Below are the code and all the weights of a small trained network. Each question names an input and a class and asks about switching units off, where a switched-off unit gives its printed mean instead of its output.

import numpy as np


def w(rows, s, z=0):
    codes = np.array(rows[::2]) - 128.0
    scale = np.full(codes.shape[1], s)
    scale[-1] = z or s
    return codes * scale


def norm(h):
    return h / np.sqrt((h * h).mean(-1, keepdims=True) + 1e-5)


def f(y):
    return y / 2 * (1 + np.tanh(0.7978845608 * (y + 0.044715 * y**3)))


def log_softmax(a):
    a = a - a.max(-1, keepdims=True)
    return a - np.log(np.exp(a).sum(-1, keepdims=True))


def net(x, mask):
    res = np.array(x, float).reshape(1, 5) / 4 @ E
    u = 0
    for l in range(2):
        y = f(norm(res) @ A[l][:, :-1].T + A[l][:, -1])
        res = res + np.where(mask[u : u + 12], y, B[l][:, -1]) @ B[l][:, :-1]
        u += 12
    return log_softmax(norm(res)[-1] @ U[:, :-1].T + U[:, -1])


A, B = {}, {}
E = w([
[236,107,105,158,25,110,174,232,147,124,176,131],'x0',
[203,111,155,125,125,251,84,95,133,145,101,126],'x1',
[217,203,156,115,157,81,190,42,110,192,73,139],'x2',
[127,127,129,130,128,130,126,127,129,129,127,134],'x3',
[202,87,158,130,209,63,33,155,133,74,144,141],'x4',
],0.003)
A[0] = w([
[117,132,105,132,100,3,186,178,135,97,139,123,20],'L0N0',
[222,129,128,140,98,228,116,134,135,99,106,161,5],'L0N1',
[228,113,113,133,38,105,160,205,131,123,147,132,8],'L0N2',
[235,180,145,117,109,82,206,113,125,132,103,131,33],'L0N3',
[194,107,111,124,155,81,81,158,124,111,140,142,49],'L0N4',
[104,138,110,112,93,49,166,140,127,103,134,158,17],'L0N5',
[114,137,118,134,46,156,182,132,123,154,115,144,29],'L0N6',
[103,151,129,139,83,159,181,137,108,138,127,121,37],'L0N7',
[118,147,92,129,64,171,202,142,139,112,102,158,44],'L0N8',
[215,110,135,140,142,71,67,176,133,98,117,145,44],'L0N9',
[210,113,123,106,102,213,126,118,130,114,121,121,15],'L0N10',
[93,102,123,127,59,169,96,233,136,86,150,133,24],'L0N11',
],0.0079,0.002)
B[0] = w([
[64,165,177,177,133,163,69,233,87,222,119,135,238],'L0N0',
[80,162,188,183,140,135,96,185,73,236,106,125,189],'L0N1',
[62,200,125,113,173,144,133,72,136,24,42,207,253],'L0N2',
[187,2,18,150,93,96,94,102,113,143,139,152,228],'L0N3',
[99,126,157,67,105,160,191,67,146,119,201,63,196],'L0N4',
[159,136,174,148,163,238,80,164,121,215,89,90,183],'L0N5',
[131,126,173,76,111,157,164,94,149,81,194,57,184],'L0N6',
[213,142,189,91,202,55,101,124,154,82,182,87,165],'L0N7',
[93,140,180,71,109,87,185,79,147,104,201,82,186],'L0N8',
[159,151,193,76,108,84,185,94,167,88,211,56,222],'L0N9',
[84,149,134,150,150,167,75,252,120,185,132,118,175],'L0N10',
[218,34,43,153,112,80,106,78,111,178,117,153,221],'L0N11',
],0.0085,0.0073)
A[1] = w([
[58,183,111,103,200,144,136,88,157,19,19,178,95],'L1N0',
[134,122,92,131,120,104,177,77,155,86,120,127,40],'L1N1',
[138,158,135,92,134,138,227,144,173,102,165,38,44],'L1N2',
[138,174,79,76,115,131,187,140,104,152,73,111,68],'L1N3',
[146,129,98,128,141,176,169,158,144,99,116,119,50],'L1N4',
[119,104,109,171,168,115,120,169,169,88,117,134,13],'L1N5',
[203,26,2,152,104,110,128,94,141,138,103,165,9],'L1N6',
[97,143,90,167,155,151,141,122,131,70,27,178,53],'L1N7',
[163,133,69,122,123,141,210,101,163,116,107,99,6],'L1N8',
[123,150,50,170,111,141,226,152,108,122,114,87,51],'L1N9',
[65,208,127,124,131,129,129,95,136,13,62,238,113],'L1N10',
[146,141,97,162,138,195,157,217,117,214,81,84,63],'L1N11',
],0.0066,0.0011)
B[1] = w([
[164,151,119,141,61,113,152,165,131,99,130,195,212],'L1N0',
[138,118,172,129,100,175,68,163,100,155,148,139,161],'L1N1',
[154,120,163,105,131,128,139,121,144,77,161,93,252],'L1N2',
[145,77,144,110,99,115,78,190,101,121,196,127,107],'L1N3',
[183,109,231,73,90,57,53,150,94,188,190,218,98],'L1N4',
[254,150,200,115,43,125,143,134,59,217,191,142,110],'L1N5',
[151,80,41,142,131,86,144,94,123,168,106,125,252],'L1N6',
[153,137,151,102,111,115,138,130,143,75,155,138,169],'L1N7',
[90,119,138,166,141,87,110,190,158,152,147,107,133],'L1N8',
[140,136,151,143,138,105,100,89,142,159,176,161,101],'L1N9',
[152,161,113,120,125,162,166,160,145,61,72,170,204],'L1N10',
[85,165,179,138,135,132,102,167,132,137,142,145,223],'L1N11',
],0.0088,0.0048)
U = w([
[142,123,200,57,139,112,171,66,170,70,220,16,252],'0',
[52,174,181,175,165,180,61,207,99,232,105,123,126],'1',
[176,34,2,147,119,74,120,71,114,175,106,139,98],'2',
[150,188,117,119,87,144,163,151,139,27,74,229,41],'3',
],0.0064,0.00038)

Each question gives the input, the list of numbers given to net, and the class t.
The units are the neurons (one row each of A and B). Each row of codes is followed by its name. A weight is (code - 128) times the scale printed after its matrix; where a second scale follows, it is the last column's (A, B and U).
mask holds one flag per neuron, layer by layer. A switched-off neuron (its flag False) gives its mean, the last column of its row in B, instead of its output. The means were averaged over made-up inputs and are rounded, as every weight is.
A unit's drop is (log p(t) with every unit on - log p(t) with that unit switched off) / (log p(t) with every unit on - log p(t) with every unit switched off).
The circuit of an input: a set's keep is (log p(t) with only the set's units on - log p(t) with every unit switched off) / (log p(t) with every unit on - log p(t) with every unit switched off). Starting from the 12 units with the biggest drops (on a tie, the unit counted first), units are removed one at a time, each time the one whose removal leaves the highest keep (on an exact tie, the one counted first), for as long as the keep stays at least 0.8.
units of the circuit, in order: the units of the circuit, biggest drop first
unit that matters most: the unit with the biggest drop
k most important neurons: the k neurons with the biggest drops, biggest first
k most important neurons of layer l: the k neurons of layer l with the biggest drops, biggest first
input [0,5,-8,-6,-7], class 2: 2 most important neurons => L0N11, L0N9
input [8,-3,-3,3,-4], class 3: unit that matters most => L0N2
input [3,6,7,-3,-6], class 2: 2 most important neurons of layer 0 => L0N3, L0N0
input [-6,4,3,-5,0], class 3: 2 most important neurons => L0N3, L0N11
input [-7,6,-7,-1,-6], class 2: units of the circuit, in order => L0N0, L0N2, L0N9
input [7,-8,-6,7,-7], class 1: 4 most important neurons => L0N0, L0N9, L0N4, L0N5
input [-8,-8,-6,-4,7], class 1: 2 most important neurons of layer 0 => L0N2, L0N9
input [-3,4,3,0,-1], class 1: 2 most important neurons of layer 0 => L0N2, L0N11
input [1,8,-4,6,-6], class 1: 4 most important neurons => L0N1, L0N10, L0N9, L0N4
input [-8,-4,1,4,-4], class 3: 3 most important neurons => L0N3, L0N11, L0N0
input [8,-4,-7,-2,4], class 3: 4 most important neurons => L0N2, L0N3, L1N10, L0N0
input [8,1,-1,-6,-7], class 3: 3 most important neurons => L0N2, L0N9, L0N4
input [7,-7,0,-7,4], class 1: 2 most important neurons => L0N0, L0N5
input [7,6,-8,-8,7], class 2: units of the circuit, in order => L0N11
input [0,-8,-7,2,-1], class 1: 2 most important neurons => L0N0, L0N3
input [-5,0,-4,4,1], class 3: 2 most important neurons of layer 0 => L0N3, L0N11
input [-6,8,-6,-4,4], class 1: 2 most important neurons => L0N2, L0N3
input [-8,6,8,-6,2], class 2: 4 most important neurons => L0N0, L0N2, L0N5, L1N6
input [7,5,3,-7,-6], class 3: 4 most important neurons of layer 0 => L0N2, L0N9, L0N4, L0N0
input [-1,-5,-8,-2,0], class 2: most important neuron of layer 0 => L0N11
input [7,7,-2,-3,0], class 1: 3 most important neurons of layer 0 => L0N1, L0N10, L0N11
